Below are the code and all the weights of a small trained network. Each question names an input and a target symbol and asks about switching units off, where a switched-off unit gives its printed mean instead of its output.

import numpy as np


def w(rows, s, z=0):
    codes = np.array(rows[::2]) - 128.0
    scale = np.full(codes.shape[1], s)
    scale[-1] = z or s
    return codes * scale


def norm(h):
    return h / np.sqrt((h * h).mean(-1, keepdims=True) + 1e-5)


def f(y):
    return y / 2 * (1 + np.tanh(0.7978845608 * (y + 0.044715 * y**3)))


def softmax(a):
    e = np.exp(a - a.max(-1, keepdims=True))
    return e / e.sum(-1, keepdims=True)


def log_softmax(a):
    a = a - a.max(-1, keepdims=True)
    return a - np.log(np.exp(a).sum(-1, keepdims=True))


def net(x, mask):
    ids = ['ΓΠηθστ'.index(c) for c in x.split()]
    T = len(ids)
    res = E[ids] + P[:T]
    u = 0
    for l in range(2):
        q, k, v = (norm(res) @ M[l].T for M in (Q, K, V))
        z = softmax(np.where(np.tri(T) > 0, q @ k.T / 3**0.5, -1e9)) @ v
        res = res + np.where(mask[u], z, O[l][:, -1]) @ O[l][:, :-1]
        u += 1
        y = f(norm(res) @ A[l][:, :-1].T + A[l][:, -1])
        res = res + np.where(mask[u : u + 4], y, B[l][:, -1]) @ B[l][:, :-1]
        u += 4
    return log_softmax(norm(res)[-1] @ U[:, :-1].T + U[:, -1])


Q, K, V, O, A, B = {}, {}, {}, {}, {}, {}
E = w([
[189,168,48,78,190],'Γ',
[162,52,120,110,157],'Π',
[132,154,148,144,254],'η',
[144,69,190,217,189],'θ',
[189,128,204,115,65],'σ',
[130,114,81,196,96],'τ',
],0.007)
P = w([
[9,78,133,69,109],'0',
[94,112,122,103,118],'1',
[144,126,106,136,137],'2',
[175,134,100,164,138],'3',
[211,140,92,189,141],'4',
[255,133,87,221,138],'5',
],0.0052)
Q[0] = w([
[92,137,160,96,67],'0.h0',
[167,111,166,119,187],'0.h0',
[3,81,187,130,110],'0.h0',
],0.026)
K[0] = w([
[83,45,91,104,139],'0.h0',
[107,211,98,187,110],'0.h0',
[5,143,154,64,72],'0.h0',
],0.019)
V[0] = w([
[221,94,112,7,122],'0.h0',
[148,137,180,132,18],'0.h0',
[93,249,82,69,100],'0.h0',
],0.012)
O[0] = w([
[80,74,109,225,227,118],'0.h0',
[171,37,83,66,161,26],'0.h0',
[177,171,179,101,254,2],'0.h0',
],0.0083,0.006)
A[0] = w([
[170,230,45,80,235,130],'0.n0',
[55,142,237,112,170,255],'0.n1',
[166,93,71,132,202,32],'0.n2',
[181,7,146,102,147,108],'0.n3',
],0.011,0.00072)
B[0] = w([
[192,92,250,114,102,197],'0.n0',
[76,115,58,63,152,242],'0.n1',
[144,125,92,129,77,226],'0.n2',
[158,109,59,158,116,255],'0.n3',
],0.013,0.0024)
Q[1] = w([
[135,5,28,144,65],'1.h0',
[141,73,182,115,221],'1.h0',
[198,76,131,233,138],'1.h0',
],0.016)
K[1] = w([
[213,45,91,244,21],'1.h0',
[172,19,169,109,212],'1.h0',
[190,152,216,249,194],'1.h0',
],0.013)
V[1] = w([
[218,127,235,188,125],'1.h0',
[105,134,168,46,254],'1.h0',
[67,184,89,121,131],'1.h0',
],0.0088)
O[1] = w([
[53,139,59,71,108,98],'1.h0',
[150,158,63,187,1,2],'1.h0',
[173,66,116,141,151,160],'1.h0',
],0.0077,0.0075)
A[1] = w([
[219,170,164,6,184,34],'1.n0',
[203,149,159,185,116,2],'1.n1',
[29,214,64,71,197,98],'1.n2',
[118,91,66,85,131,95],'1.n3',
],0.017,0.0013)
B[1] = w([
[117,159,93,4,223,255],'1.n0',
[195,178,224,137,143,174],'1.n1',
[70,204,20,179,76,217],'1.n2',
[208,153,120,134,73,172],'1.n3',
],0.015,0.0075)
U = w([
[22,32,191,203,224,115],'Γ',
[46,235,34,199,122,145],'Π',
[76,90,202,67,14,38],'η',
[210,213,253,180,169,124],'θ',
[116,168,112,2,239,248],'σ',
[250,50,50,155,123,82],'τ',
],0.0059,0.0012)

Each question gives the input, a string of symbols that net reads in full, and the target symbol t.
The units are the heads (3 rows each of Q, K, V and O) and the neurons (one row each of A and B). Each row of codes is followed by its name. A weight is (code - 128) times the scale printed after its matrix; where a second scale follows, it is the last column's (O, A, B and U).
mask holds one flag per unit, layer by layer, with each layer's heads first. A switched-off unit (its flag False) gives its mean, the last column of its rows in O or B, instead of its output. The means were averaged over made-up inputs and are rounded, as every weight is.
A unit's drop is (log p(t) with every unit on - log p(t) with that unit switched off) / (log p(t) with every unit on - log p(t) with every unit switched off).
The circuit of an input: a set's keep is (log p(t) with only the set's units on - log p(t) with every unit switched off) / (log p(t) with every unit on - log p(t) with every unit switched off). Starting from all 10 units, units are removed one at a time, each time the one whose removal leaves the highest keep (on an exact tie, the one counted first), for as long as the keep stays at least 0.8.
circuit, biggest first: the units of the circuit, biggest drop first
most important unit: the unit with the biggest drop
k most important neurons: the k neurons with the biggest drops, biggest first
top k neurons in layer l: the k neurons of layer l with the biggest drops, biggest first
drop when u is switched off: that unit's drop, to one decimal
input σ σ η θ σ, target η: most important unit	0.h0
input η τ η τ, target θ: circuit, biggest first	(0.n1, 1.n1)
input Γ η η Π, target θ: 2 most important neurons	(0.n1, 1.n1)
input σ Π τ, target Γ: circuit, biggest first	(0.h0, 1.n2)
input σ θ τ Π θ θ, target η: top 2 neurons in layer 1	(1.n0, 1.n2)
input τ Π σ η η, target θ: circuit, biggest first	(0.h0, 1.h0, 0.n1, 1.n1)
input Π θ σ τ Γ Γ, target θ: top 2 neurons in layer 0	(0.n1, 0.n0)
input η σ θ Γ, target Π: circuit, biggest first	(1.h0, 1.n2)
input η σ σ σ θ, target τ: circuit, biggest first	(0.h0, 1.n3)
input τ τ Γ, target Π: circuit, biggest first	(1.h0, 0.h0, 1.n2)
input Π Γ σ θ τ, target η: top 2 neurons in layer 1	(1.n0, 1.n2)
input Γ η θ, target θ: 2 most important neurons	(1.n1, 0.n1)
input σ τ θ Π, target η: 2 most important neurons	(1.n0, 1.n2)
input τ η σ η θ, target θ: circuit, biggest first	(1.n1)
input Γ σ Π Π, target Γ: circuit, biggest first	(0.h0, 1.n2)
input σ σ θ Π σ τ, target τ: circuit, biggest first	(0.h0, 1.n0)
input η η Γ Π, target Π: drop when 0.h0 is switched off	0.9
input Π Γ Π, target Π: drop when 0.h0 is switched off	1.0
input θ τ Π σ η Π, target θ: drop when 0.n1 is switched off	0.8
input Π Γ σ η, target Π: most important unit	1.n2
input Π τ Γ τ Π σ, target Γ: 2 most important neurons	(1.n0, 1.n2)
input Π σ η η, target θ: 2 most important neurons	(0.n1, 1.n1)
